Below are the code and all the weights of a small trained network. Each question names an input and a class and asks about switching units off, where a switched-off unit gives its printed mean instead of its output.

import numpy as np


def w(rows, s, z=0):
    codes = np.array(rows[::2]) - 128.0
    scale = np.full(codes.shape[1], s)
    scale[-1] = z or s
    return codes * scale


def f(y):
    return np.maximum(y, 0)


def log_softmax(a):
    a = a - a.max(-1, keepdims=True)
    return a - np.log(np.exp(a).sum(-1, keepdims=True))


def net(x, mask):
    res = np.array(x, float).reshape(1, 6) / 4 @ E
    y = f(res @ A[0][:, :-1].T + A[0][:, -1])
    res = res + np.where(mask, y, B[0][:, -1]) @ B[0][:, :-1]
    return log_softmax(res[-1] @ U[:, :-1].T + U[:, -1])


A, B = {}, {}
E = w([
[159,115,108,105,127,135,91],'x0',
[123,129,125,132,129,132,127],'x1',
[102,128,174,146,134,100,187],'x2',
[171,189,33,145,15,96,185],'x3',
[104,147,199,74,1,215,117],'x4',
[73,59,37,61,121,128,186],'x5',
],0.0083)
A[0] = w([
[144,112,74,157,188,79,136,54],'n1',
[49,122,118,189,130,113,156,247],'n2',
[179,227,201,254,143,141,65,102],'n3',
[99,81,147,106,212,187,111,31],'n4',
[152,125,63,161,62,52,78,182],'n5',
[72,135,151,89,180,127,88,27],'n6',
[126,81,89,115,125,129,10,253],'n7',
[88,56,80,36,128,94,172,57],'n8',
[149,186,119,201,206,83,108,137],'n9',
[90,141,156,66,81,109,78,33],'n10',
[184,182,47,176,62,123,213,38],'n11',
[40,42,63,124,128,139,160,56],'n12',
[111,139,164,196,30,196,141,152],'n13',
[109,126,188,122,214,180,81,83],'n14',
[251,143,126,162,56,94,159,49],'n15',
[173,131,52,142,189,110,175,84],'n16',
[212,130,179,173,121,87,99,56],'n17',
[127,101,164,136,156,135,101,84],'n18',
],0.0086,0.0052)
B[0] = w([
[152,103,219,158,65,203,94,192],'n1',
[132,52,212,59,216,52,99,209],'n2',
[31,115,62,112,62,26,55,254],'n3',
[127,160,103,221,206,155,180,190],'n4',
[121,174,141,111,197,115,173,221],'n5',
[137,203,130,231,155,134,127,162],'n6',
[175,107,99,44,182,63,166,227],'n7',
[14,102,96,183,60,107,72,201],'n8',
[199,25,189,92,2,193,152,223],'n9',
[208,90,171,192,98,185,105,157],'n10',
[116,220,148,179,179,140,221,223],'n11',
[40,128,90,129,52,123,88,196],'n12',
[172,64,221,113,122,132,120,223],'n13',
[151,145,92,179,216,167,199,217],'n14',
[132,157,120,177,198,112,183,191],'n15',
[181,56,214,136,81,196,67,203],'n16',
[24,135,44,130,69,62,61,174],'n17',
[124,225,126,166,156,138,185,164],'n18',
],0.0071,0.0086)
U = w([
[1,154,53,152,72,83,34,89],'0',
[126,213,116,211,216,162,201,33],'1',
[133,128,160,30,160,91,129,254],'2',
[204,87,196,130,54,242,78,11],'3',
],0.0087,0.0068)

Each question gives the input, the list of numbers given to net, and the class t.
The units are the neurons (one row each of A and B). Each row of codes is followed by its name. A weight is (code - 128) times the scale printed after its matrix; where a second scale follows, it is the last column's (A, B and U).
mask holds one flag per neuron, in row order. A switched-off neuron (its flag False) gives its mean, the last column of its row in B, instead of its output. The means were averaged over made-up inputs and are rounded, as every weight is.
A unit's drop is (log p(t) with every unit on - log p(t) with that unit switched off) / (log p(t) with every unit on - log p(t) with every unit switched off).
The circuit of an input: a set's keep is (log p(t) with only the set's units on - log p(t) with every unit switched off) / (log p(t) with every unit on - log p(t) with every unit switched off). Starting from the 12 units with the biggest drops (on a tie, the unit counted first), units are removed one at a time, each time the one whose removal leaves the highest keep (on an exact tie, the one counted first), for as long as the keep stays at least 0.8.
circuit, biggest first: the units of the circuit, biggest drop first
unit that matters most: the unit with the biggest drop
top k neurons: the k neurons with the biggest drops, biggest first
drop of u: that unit's drop, to one decimal
input [-4,8,5,3,-7,2], class 3: top 3 neurons -> (n16; n1; n9)
input [-5,5,-1,5,3,2], class 1: unit that matters most -> n11
input [4,-3,0,-4,-4,5], class 0: top 2 neurons -> (n8; n12)
input [5,2,7,5,-8,8], class 0: top 3 neurons -> (n8; n12; n13)
input [3,-4,3,-6,1,6], class 0: top 2 neurons -> (n8; n12)
input [-1,-7,4,5,-6,4], class 3: circuit, biggest first -> (n16; n1)
input [-1,-7,-7,-2,-6,-5], class 3: top 3 neurons -> (n9; n1; n16)
input [4,6,-6,7,5,-1], class 1: top 2 neurons -> (n11; n15)
input [-8,7,7,4,-8,-4], class 2: top 2 neurons -> (n2; n3)
input [-3,6,-6,6,-7,5], class 3: top 3 neurons -> (n16; n1; n3)
input [7,-2,-8,-7,4,-3], class 1: top 2 neurons -> (n14; n4)
input [7,-1,1,-5,-8,-7], class 3: top 2 neurons -> (n9; n1)
input [-1,4,-7,-7,-2,5], class 1: top 2 neurons -> (n4; n3)
input [0,-6,2,-6,2,5], class 1: unit that matters most -> n3
input [6,5,8,8,2,-3], class 1: top 2 neurons -> (n11; n15)
input [-5,7,6,-6,3,-5], class 1: top 2 neurons -> (n14; n18)
input [5,3,1,1,5,-6], class 0: drop of n9 -> 0.2
input [-1,-7,1,2,3,6], class 0: drop of n4 -> 0.0
input [2,0,5,-5,5,-7], class 0: drop of n17 -> 0.1
input [3,8,5,-8,-6,-1], class 1: circuit, biggest first -> (n4)
